Here is a tiny trained network, its code and every weight. The questions are about switching its units off for an input and a class, where a switched-off unit gives its printed mean instead of its output.

import numpy as np


def w(rows, s, z=0):
    codes = np.array(rows[::2]) - 128.0
    scale = np.full(codes.shape[1], s)
    scale[-1] = z or s
    return codes * scale


def norm(h):
    return h / np.sqrt((h * h).mean(-1, keepdims=True) + 1e-5)


def f(y):
    return np.maximum(y, 0)


def log_softmax(a):
    a = a - a.max(-1, keepdims=True)
    return a - np.log(np.exp(a).sum(-1, keepdims=True))


def net(x, mask):
    res = np.array(x, float).reshape(1, 6) / 4 @ E
    u = 0
    for l in range(3):
        y = f(norm(res) @ A[l][:, :-1].T + A[l][:, -1])
        res = res + np.where(mask[u : u + 3], y, B[l][:, -1]) @ B[l][:, :-1]
        u += 3
    return log_softmax(norm(res)[-1] @ U[:, :-1].T + U[:, -1])


A, B = {}, {}
E = w([
[116,161,198,86,188,152,126,152,137,203],'x0',
[87,131,94,156,143,148,124,105,251,182],'x1',
[94,144,47,140,69,36,176,164,137,126],'x2',
[161,201,69,30,105,128,253,227,108,174],'x3',
[84,168,204,134,152,115,205,193,162,171],'x4',
[209,111,177,77,91,192,77,84,127,121],'x5',
],0.0064)
A[0] = w([
[211,117,213,62,139,186,103,127,60,93,153],'L0N1',
[192,134,62,1,102,121,106,128,97,156,3],'L0N2',
[127,74,180,191,126,141,30,71,161,117,146],'L0N3',
],0.0075,0.0055)
B[0] = w([
[233,107,183,74,2,144,217,130,144,161,251],'L0N1',
[135,191,53,93,74,100,120,140,185,206,190],'L0N2',
[51,156,76,165,231,164,135,83,87,91,255],'L0N3',
],0.0084,0.0071)
A[1] = w([
[94,111,179,159,108,70,135,131,102,101,78],'L1N1',
[95,141,197,137,165,160,147,123,254,223,217],'L1N2',
[173,130,161,81,125,177,115,94,78,144,249],'L1N3',
],0.0098,0.0018)
B[1] = w([
[192,137,65,76,117,139,193,90,144,226,170],'L1N1',
[114,178,31,13,2,90,15,100,194,247,254],'L1N2',
[174,133,170,69,99,110,174,150,43,103,243],'L1N3',
],0.0076,0.0063)
A[2] = w([
[112,93,79,204,44,41,147,150,243,110,98],'L2N1',
[151,40,131,160,125,129,2,141,173,58,5],'L2N2',
[124,164,131,129,185,74,247,229,103,172,147],'L2N3',
],0.0072,0.0025)
B[2] = w([
[196,120,200,78,93,189,186,41,43,151,238],'L2N1',
[93,163,39,143,202,53,143,163,165,132,144],'L2N2',
[66,135,53,170,200,133,11,77,254,181,254],'L2N3',
],0.0074,0.0049)
U = w([
[154,163,121,44,23,104,143,138,153,202,195],'0',
[172,92,174,129,136,180,167,86,44,20,73],'1',
[113,120,188,186,128,119,104,215,166,58,2],'2',
[36,144,94,184,247,127,86,103,174,127,197],'3',
],0.012,0.0043)

Each question gives the input, the list of numbers given to net, and the class t.
The units are the neurons (one row each of A and B). Each row of codes is followed by its name. A weight is (code - 128) times the scale printed after its matrix; where a second scale follows, it is the last column's (A, B and U).
mask holds one flag per neuron, layer by layer. A switched-off neuron (its flag False) gives its mean, the last column of its row in B, instead of its output. The means were averaged over made-up inputs and are rounded, as every weight is.
A unit's drop is (log p(t) with every unit on - log p(t) with that unit switched off) / (log p(t) with every unit on - log p(t) with every unit switched off).
The circuit of an input: a set's keep is (log p(t) with only the set's units on - log p(t) with every unit switched off) / (log p(t) with every unit on - log p(t) with every unit switched off). Starting from all 9 units, units are removed one at a time, each time the one whose removal leaves the highest keep (on an exact tie, the one counted first), for as long as the keep stays at least 0.8.
units of the circuit, in order: the units of the circuit, biggest drop first
top k neurons: the k neurons with the biggest drops, biggest first
drop when u is switched off: that unit's drop, to one decimal
input [4,5,-7,-2,-5,-1], class 3: units of the circuit, in order : L0N3
input [-5,1,-3,-2,3,-8], class 3: top 2 neurons : L0N1, L0N2
input [-1,-4,7,5,4,1], class 3: units of the circuit, in order : L2N3, L0N1
input [3,-8,7,-2,0,-4], class 3: top 2 neurons : L2N3, L1N2
input [6,-7,7,-3,0,-3], class 3: top 3 neurons : L2N3, L1N2, L0N1
input [-6,1,-2,-8,6,8], class 3: top 2 neurons : L0N3, L2N1
input [-6,-2,3,-4,-1,-8], class 1: units of the circuit, in order : L2N1, L1N2
input [0,2,8,-5,0,-3], class 3: top 4 neurons : L0N1, L1N2, L1N1, L0N2
input [8,-5,-6,0,-7,-5], class 1: top 2 neurons : L1N2, L0N2
input [4,-1,-7,-5,-2,0], class 1: top 2 neurons : L0N3, L0N1
input [-5,-5,-4,-1,-2,7], class 1: top 2 neurons : L1N2, L0N3
input [3,-4,5,-5,3,7], class 1: top 2 neurons : L0N3, L1N2
input [4,-3,2,-3,-3,1], class 1: drop when L0N3 is switched off : 0.1
input [-7,-5,0,-2,-6,-1], class 1: units of the circuit, in order : L1N2
input [0,7,-2,-6,8,-8], class 0: drop when L1N2 is switched off : 2.8
input [0,0,-6,-5,-1,6], class 1: drop when L0N3 is switched off : 0.4
